Below is a small trained network, with its code and all its weights. Each question gives an input and a target symbol and asks what happens when units are switched off, that is, made to give their printed mean instead of their output.

import numpy as np


def w(rows, s, z=0):
    codes = np.array(rows[::2]) - 128.0
    scale = np.full(codes.shape[1], s)
    scale[-1] = z or s
    return codes * scale


def softmax(a):
    e = np.exp(a - a.max(-1, keepdims=True))
    return e / e.sum(-1, keepdims=True)


def log_softmax(a):
    a = a - a.max(-1, keepdims=True)
    return a - np.log(np.exp(a).sum(-1, keepdims=True))


def net(x, mask):
    ids = ['ΛΠαδθμξστφψ'.index(c) for c in x.split()]
    T = len(ids)
    res = E[ids] + P[:T]
    u = 0
    for l in range(3):
        r = res
        for j in range(2):
            rows = slice(3 * j, 3 * j + 3)
            q, k, v = (r @ M[l][rows].T for M in (Q, K, V))
            z = softmax(np.where(np.tri(T) > 0, q @ k.T / 3**0.5, -1e9)) @ v
            o = O[l][rows]
            res = res + np.where(mask[u + j], z, o[:, -1]) @ o[:, :-1]
        u += 2
    return log_softmax(res[-1] @ U[:, :-1].T + U[:, -1])


Q, K, V, O = {}, {}, {}, {}
E = w([
[180,139,153,105,97,116],'Λ',
[10,117,121,124,151,215],'Π',
[149,198,111,195,150,124],'α',
[80,160,58,223,211,196],'δ',
[167,97,156,142,99,169],'θ',
[177,102,153,113,94,150],'μ',
[83,148,114,179,119,105],'ξ',
[74,192,100,84,183,210],'σ',
[152,61,184,143,88,121],'τ',
[169,95,60,135,61,223],'φ',
[82,200,151,83,136,87],'ψ',
],0.014)
P = w([
[68,137,219,210,54,255],'0',
[12,176,143,185,40,242],'1',
[6,186,137,155,45,218],'2',
[111,149,137,158,150,109],'3',
[144,122,131,162,186,49],'4',
[165,149,77,145,173,30],'5',
],0.004)
Q[0] = w([
[199,54,151,78,112,213],'0.h0',
[156,127,175,226,235,84],'0.h0',
[33,205,108,35,215,76],'0.h0',
[43,252,156,178,144,102],'0.h1',
[254,63,92,61,54,142],'0.h1',
[52,173,135,201,174,47],'0.h1',
],0.0072)
K[0] = w([
[204,44,148,124,35,163],'0.h0',
[127,95,179,192,180,1],'0.h0',
[72,207,18,154,231,210],'0.h0',
[119,207,177,12,165,8],'0.h1',
[132,111,87,166,147,237],'0.h1',
[114,135,181,8,193,51],'0.h1',
],0.007)
V[0] = w([
[166,203,78,122,204,56],'0.h0',
[101,188,1,173,194,128],'0.h0',
[52,157,172,77,170,133],'0.h0',
[189,56,118,157,111,153],'0.h1',
[108,114,180,9,208,128],'0.h1',
[163,182,81,169,125,230],'0.h1',
],0.0062)
O[0] = w([
[83,166,85,48,191,142,14],'0.h0',
[75,217,67,27,121,45,143],'0.h0',
[75,207,134,172,119,177,241],'0.h0',
[147,81,71,211,228,109,2],'0.h1',
[223,255,152,222,178,229,142],'0.h1',
[194,94,68,94,88,155,176],'0.h1',
],0.006,0.0034)
Q[1] = w([
[209,64,79,149,163,212],'1.h0',
[67,150,198,41,17,117],'1.h0',
[71,75,213,143,132,35],'1.h0',
[193,93,2,149,101,225],'1.h1',
[229,13,167,120,136,162],'1.h1',
[83,127,229,1,213,38],'1.h1',
],0.0056)
K[1] = w([
[62,162,244,120,148,78],'1.h0',
[153,121,18,111,167,56],'1.h0',
[78,200,55,109,106,255],'1.h0',
[216,109,49,179,68,138],'1.h1',
[154,50,233,179,102,156],'1.h1',
[35,165,242,82,208,95],'1.h1',
],0.0065)
V[1] = w([
[58,122,75,98,181,135],'1.h0',
[93,156,226,180,114,103],'1.h0',
[232,117,104,103,80,125],'1.h0',
[149,119,113,142,67,254],'1.h1',
[131,155,97,136,119,207],'1.h1',
[89,151,141,173,241,139],'1.h1',
],0.007)
O[1] = w([
[188,142,63,146,120,61,75],'1.h0',
[47,89,116,176,60,219,207],'1.h0',
[87,104,200,49,193,165,103],'1.h0',
[104,79,134,151,231,190,253],'1.h1',
[88,118,115,129,141,210,202],'1.h1',
[120,237,1,168,107,129,94],'1.h1',
],0.0064,0.0053)
Q[2] = w([
[41,138,92,222,98,200],'2.h0',
[172,83,106,50,128,127],'2.h0',
[142,104,129,177,254,170],'2.h0',
[55,166,46,241,171,187],'2.h1',
[39,181,83,224,136,141],'2.h1',
[96,162,2,123,175,226],'2.h1',
],0.0055)
K[2] = w([
[215,154,204,72,116,55],'2.h0',
[96,88,62,199,141,217],'2.h0',
[140,68,209,133,130,80],'2.h0',
[101,227,170,89,134,3],'2.h1',
[58,180,131,80,122,30],'2.h1',
[100,203,108,29,133,76],'2.h1',
],0.0057)
V[2] = w([
[145,143,204,68,2,139],'2.h0',
[108,56,133,197,83,49],'2.h0',
[129,215,165,95,174,79],'2.h0',
[118,74,21,88,139,188],'2.h1',
[196,229,82,40,138,74],'2.h1',
[113,95,124,78,163,122],'2.h1',
],0.0073)
O[2] = w([
[92,103,255,106,174,164,174],'2.h0',
[38,98,144,179,95,13,112],'2.h0',
[116,191,143,102,28,199,78],'2.h0',
[226,80,43,107,216,103,135],'2.h1',
[31,66,131,71,120,161,5],'2.h1',
[92,161,120,132,190,34,114],'2.h1',
],0.0064,0.014)
U = w([
[238,39,242,99,69,181,223],'Λ',
[171,142,109,220,120,134,61],'Π',
[101,120,138,98,81,89,236],'α',
[148,180,46,112,48,74,216],'δ',
[87,150,141,148,155,111,2],'θ',
[98,153,150,133,156,113,2],'μ',
[41,131,134,168,60,33,191],'ξ',
[118,151,87,76,194,179,88],'σ',
[3,160,127,186,163,51,101],'τ',
[123,196,188,70,235,68,134],'φ',
[61,250,219,155,91,165,155],'ψ',
],0.0059,0.0032)

Each question gives the input, a string of symbols that net reads in full, and the target symbol t.
The units are the heads (3 rows each of Q, K, V and O). Each row of codes is followed by its name. A weight is (code - 128) times the scale printed after its matrix; where a second scale follows, it is the last column's (O and U).
mask holds one flag per head, layer by layer. A switched-off head (its flag False) gives its mean, the last column of its rows in O, instead of its output. The means were averaged over made-up inputs and are rounded, as every weight is.
A unit's drop is (log p(t) with every unit on - log p(t) with that unit switched off) / (log p(t) with every unit on - log p(t) with every unit switched off).
The circuit of an input: a set's keep is (log p(t) with only the set's units on - log p(t) with every unit switched off) / (log p(t) with every unit on - log p(t) with every unit switched off). Starting from all 6 units, units are removed one at a time, each time the one whose removal leaves the highest keep (on an exact tie, the one counted first), for as long as the keep stays at least 0.8.
circuit, biggest first: the units of the circuit, biggest drop first
unit that matters most: the unit with the biggest drop
heads that matter: for each layer, one digit per head in row order, 1 if its drop is at least 0.15 and else 0, layers parted by /
drop of u: that unit's drop, to one decimal
input φ ψ ξ φ σ α, target φ: circuit, biggest first => 1.h0; 0.h0
input σ φ ξ, target φ: circuit, biggest first => 1.h0; 0.h1; 1.h1; 2.h1
input Π ψ σ τ τ σ, target τ: circuit, biggest first => 2.h0; 0.h0; 1.h1; 1.h0
input φ ξ σ, target φ: circuit, biggest first => 1.h0; 0.h1; 0.h0
input ξ σ ψ σ, target ψ: circuit, biggest first => 0.h1; 2.h0; 2.h1; 0.h0
input δ ψ δ ψ ξ ξ, target ψ: circuit, biggest first => 0.h1; 2.h0
input τ θ τ ψ ψ θ, target Π: heads that matter => 11 / 01 / 11
input Π ξ ξ, target ξ: circuit, biggest first => 2.h0; 0.h1; 1.h0
input Π τ ξ, target τ: unit that matters most => 2.h0
input Π σ τ τ Π, target τ: heads that matter => 10 / 00 / 10
input ψ φ ψ Λ Λ, target φ: heads that matter => 01 / 11 / 11
input ψ σ ψ ψ ξ, target ψ: circuit, biggest first => 0.h1; 2.h0; 2.h1
input Π Π τ Π Π ξ, target ξ: heads that matter => 10 / 10 / 10
input ξ θ Π φ α ψ, target φ: heads that matter => 11 / 10 / 01
input Λ σ φ Λ, target φ: unit that matters most => 2.h1
input θ τ σ δ, target τ: circuit, biggest first => 2.h0; 0.h0
input θ Λ Π φ ψ, target φ: heads that matter => 01 / 10 / 01
input Π σ ψ Π δ, target ψ: heads that matter => 01 / 00 / 11
input δ τ α σ ψ ψ, target δ: heads that matter => 10 / 11 / 10
input ψ τ ψ ψ Π, target ψ: unit that matters most => 0.h1
input σ δ φ Π Λ σ, target σ: heads that matter => 10 / 01 / 11
input Π Π Π, target Π: drop of 0.h1 => 0.0
input Π φ δ σ δ, target σ: drop of 0.h1 => 0.1
input σ Π ψ μ σ, target ψ: drop of 0.h0 => 0.2
input ξ σ δ τ δ, target τ: drop of 0.h0 => 0.3
